Read these off the matrix that follows. Rows and columns are numbered from 0.
1) The top entry of the column that holds the largest entry?
2) The entry just left of 108?
3) The entry just right of 140?
4) The entry at row 1, column 0?
5) The entry in row 2 and column 0?
6) The entry directly above 108?
7) The entry at row 1, column 1?
8) The entry in row 1 and column 2?
[[124 131 123 138 142 123 137 114]
 [120 137 134 116 125 124 128 122]
 [128 133 124 137 133 138 151 114]
 [118 130 127 128 121 135 130 125]
 [128 123 141 115 121 140 152 109]
 [137 108 147 117 112 153 149 125]
 [130 122 124 149 155 106 112 143]]
1) 142
2) 137
3) 152
4) 120
5) 128
6) 123
7) 137
8) 134

B =
[[145 135 100 123 103]
 [146 135 114 108 100]
 [146 135 114 108 100]
 [146 135 114 108 100]
 [145 135 100 123 103]
 [146 135 114 108 100]
 [146 135 114 108 100]
 [145 135 100 123 103]
 [145 135 100 123 103]
 [145 135 100 123 103]
 [146 135 114 108 100]
 [145 135 100 123 103]
 [145 135 100 123 103]]
The second entry in reading order: 135
The smallest entry in the first row is 100
The third entry on the main diagonal: 114
Give the entry directly below the centre entry.
Answer: 100
The entry in the bottom-right corner: 103
Give the top-left entry.
Answer: 145
Give the fourth entry from the end, reading row by row.
Answer: 135
Give the entry at the centre.
Answer: 114
The top-right entry -> 103
The entry in the bottom-left corner is 145
The fourth entry, reading row by row is 123
Give the entry just right of the centre entry.
Answer: 108
The 2nd entry on the diagonal from the top-right corner: 108
Give the second-last entry, reading row by row.
Answer: 123
The entry directly above the centre entry: 114
The entry just left of the centre entry: 135

[[124 129 134 135]
 [136 136 150 122]
 [136 137 148 122]
 [132 135 144 124]
 [133 137 139 124]
 [136 135 154 122]
 [128 137 128 128]
 [129 137 130 128]
 [128 137 127 128]
 [129 136 130 127]
 [129 136 132 127]
 [130 136 137 126]
 [130 137 133 126]
 [126 134 130 130]
 [126 134 129 131]
 [131 135 140 125]]
Indices start at 0.
Which number is the entry at row 1, column 0? 136
The entry at row 0, column 1: 129
Which number is the entry in row 2 and column 0? 136
Which number is the entry in the bottom-left corner? 131
The entry directly below 144: 139
The entry in row 0 and column 2 is 134
Which number is the entry in the bottom-right corner? 125
The top-left entry is 124
Which number is the entry just right of the largest entry? 122
Which number is the entry just left of the largest entry? 135
Which number is the entry at row 1, column 1? 136
